Below is a small trained network, with its code and all its weights. Each question gives an input and a class and asks what happens when units are switched off, that is, made to give their printed mean instead of their output.

import numpy as np


def w(rows, s, z=0):
    codes = np.array(rows[::2]) - 128.0
    scale = np.full(codes.shape[1], s)
    scale[-1] = z or s
    return codes * scale


def norm(h):
    return h / np.sqrt((h * h).mean(-1, keepdims=True) + 1e-5)


def f(y):
    return np.maximum(y, 0)


def log_softmax(a):
    a = a - a.max(-1, keepdims=True)
    return a - np.log(np.exp(a).sum(-1, keepdims=True))


def net(x, mask):
    res = np.array(x, float).reshape(1, 2) / 4 @ E
    u = 0
    for l in range(4):
        y = f(norm(res) @ A[l][:, :-1].T + A[l][:, -1])
        res = res + np.where(mask[u : u + 5], y, B[l][:, -1]) @ B[l][:, :-1]
        u += 5
    return log_softmax(norm(res)[-1] @ U[:, :-1].T + U[:, -1])


A, B = {}, {}
E = w([
[62,35,230,171,52,169,171,95,145,224],'x0',
[136,115,151,3,85,62,197,118,125,68],'x1',
],0.0048)
A[0] = w([
[99,34,231,128,63,145,198,66,141,194,108],'L0N0',
[83,30,209,113,79,155,151,126,130,163,114],'L0N1',
[123,130,158,179,96,127,148,115,125,185,54],'L0N2',
[141,120,199,149,79,110,164,102,131,213,1],'L0N3',
[63,32,252,122,17,131,204,125,145,230,132],'L0N4',
],0.011,0.001)
B[0] = w([
[113,123,103,171,119,140,101,116,199,138,229],'L0N0',
[173,79,99,129,108,104,56,76,75,154,204],'L0N1',
[121,118,150,209,70,113,105,90,181,118,165],'L0N2',
[160,154,148,96,89,131,158,127,133,176,180],'L0N3',
[134,150,142,245,144,183,173,107,133,119,254],'L0N4',
],0.011,0.022)
A[1] = w([
[37,154,186,128,173,165,210,154,74,154,1],'L1N0',
[105,149,248,133,145,116,224,158,68,124,123],'L1N1',
[119,96,114,157,54,122,145,101,132,128,10],'L1N2',
[101,68,246,14,21,78,243,113,124,121,19],'L1N3',
[95,58,163,172,164,173,133,140,184,125,95],'L1N4',
],0.011,0.00079)
B[1] = w([
[132,102,44,151,131,134,14,170,113,138,128],'L1N0',
[173,89,124,87,214,145,112,125,111,87,135],'L1N1',
[124,175,206,214,138,118,196,86,107,129,249],'L1N2',
[35,26,172,2,119,142,188,153,248,117,177],'L1N3',
[148,251,132,192,88,73,145,109,147,106,255],'L1N4',
],0.0087,0.0071)
A[2] = w([
[103,100,186,249,123,162,121,89,157,180,215],'L2N0',
[173,163,121,164,154,118,129,109,90,105,131],'L2N1',
[174,89,117,125,101,182,170,93,145,165,236],'L2N2',
[172,73,167,91,92,88,79,78,60,205,26],'L2N3',
[113,94,137,202,96,174,94,168,97,236,253],'L2N4',
],0.014,0.00077)
B[2] = w([
[179,147,132,159,123,136,210,2,158,70,253],'L2N0',
[107,142,115,128,104,123,92,137,102,164,182],'L2N1',
[158,173,77,84,124,90,116,116,90,79,160],'L2N2',
[125,85,145,75,158,145,104,134,138,175,128],'L2N3',
[158,121,165,150,137,110,217,85,153,61,186],'L2N4',
],0.016,0.026)
A[3] = w([
[72,61,214,11,79,112,177,134,160,141,145],'L3N0',
[51,64,213,82,54,121,117,163,244,181,1],'L3N1',
[198,61,92,212,78,167,50,190,246,165,129],'L3N2',
[139,170,111,147,165,109,83,224,163,99,86],'L3N3',
[188,112,186,174,180,152,137,215,169,132,118],'L3N4',
],0.011,0.00065)
B[3] = w([
[96,40,162,111,227,203,124,214,122,138,254],'L3N0',
[169,106,143,96,141,88,158,146,174,73,215],'L3N1',
[172,192,117,1,57,22,164,131,86,83,166],'L3N2',
[108,121,153,167,83,145,93,150,89,219,214],'L3N3',
[156,148,118,96,106,65,117,176,123,108,128],'L3N4',
],0.0083,0.0049)
U = w([
[104,175,90,130,77,96,26,181,46,211,137],'0',
[186,149,146,229,99,124,205,2,163,77,235],'1',
[107,42,163,64,178,138,146,198,166,103,2],'2',
],0.0074,0.00098)

Each question gives the input, the list of numbers given to net, and the class t.
The units are the neurons (one row each of A and B). Each row of codes is followed by its name. A weight is (code - 128) times the scale printed after its matrix; where a second scale follows, it is the last column's (A, B and U).
mask holds one flag per neuron, layer by layer. A switched-off neuron (its flag False) gives its mean, the last column of its row in B, instead of its output. The means were averaged over made-up inputs and are rounded, as every weight is.
A unit's drop is (log p(t) with every unit on - log p(t) with that unit switched off) / (log p(t) with every unit on - log p(t) with every unit switched off).
unit that matters most: the unit with the biggest drop
top k neurons: the k neurons with the biggest drops, biggest first
top k neurons in layer l: the k neurons of layer l with the biggest drops, biggest first
drop of u: that unit's drop, to one decimal
input [-6,7], class 2: unit that matters most => L0N4
input [-6,2], class 0: top 4 neurons => L2N0, L0N4, L2N4, L0N3
input [-7,8], class 2: top 3 neurons => L0N4, L2N0, L0N0
input [-8,-6], class 0: top 2 neurons => L0N4, L2N0
input [-8,5], class 0: top 4 neurons => L2N0, L0N3, L2N4, L0N4
input [-4,8], class 2: top 2 neurons => L0N4, L0N0
input [-5,6], class 2: top 2 neurons => L0N4, L2N0
input [-1,8], class 2: top 2 neurons => L0N4, L0N0
input [-8,-8], class 0: top 4 neurons => L0N4, L2N0, L0N0, L0N2
input [-2,0], class 0: top 2 neurons in layer 1 => L1N2, L1N3
input [-3,0], class 0: top 3 neurons in layer 0 => L0N2, L0N4, L0N0
input [-5,0], class 0: top 2 neurons => L2N0, L0N4
input [-5,8], class 2: drop of L2N0 => 0.2
input [-6,3], class 0: drop of L1N3 => 0.1
input [-5,7], class 2: drop of L0N4 => 0.9
input [-2,-1], class 0: top 2 neurons in layer 1 => L1N2, L1N3
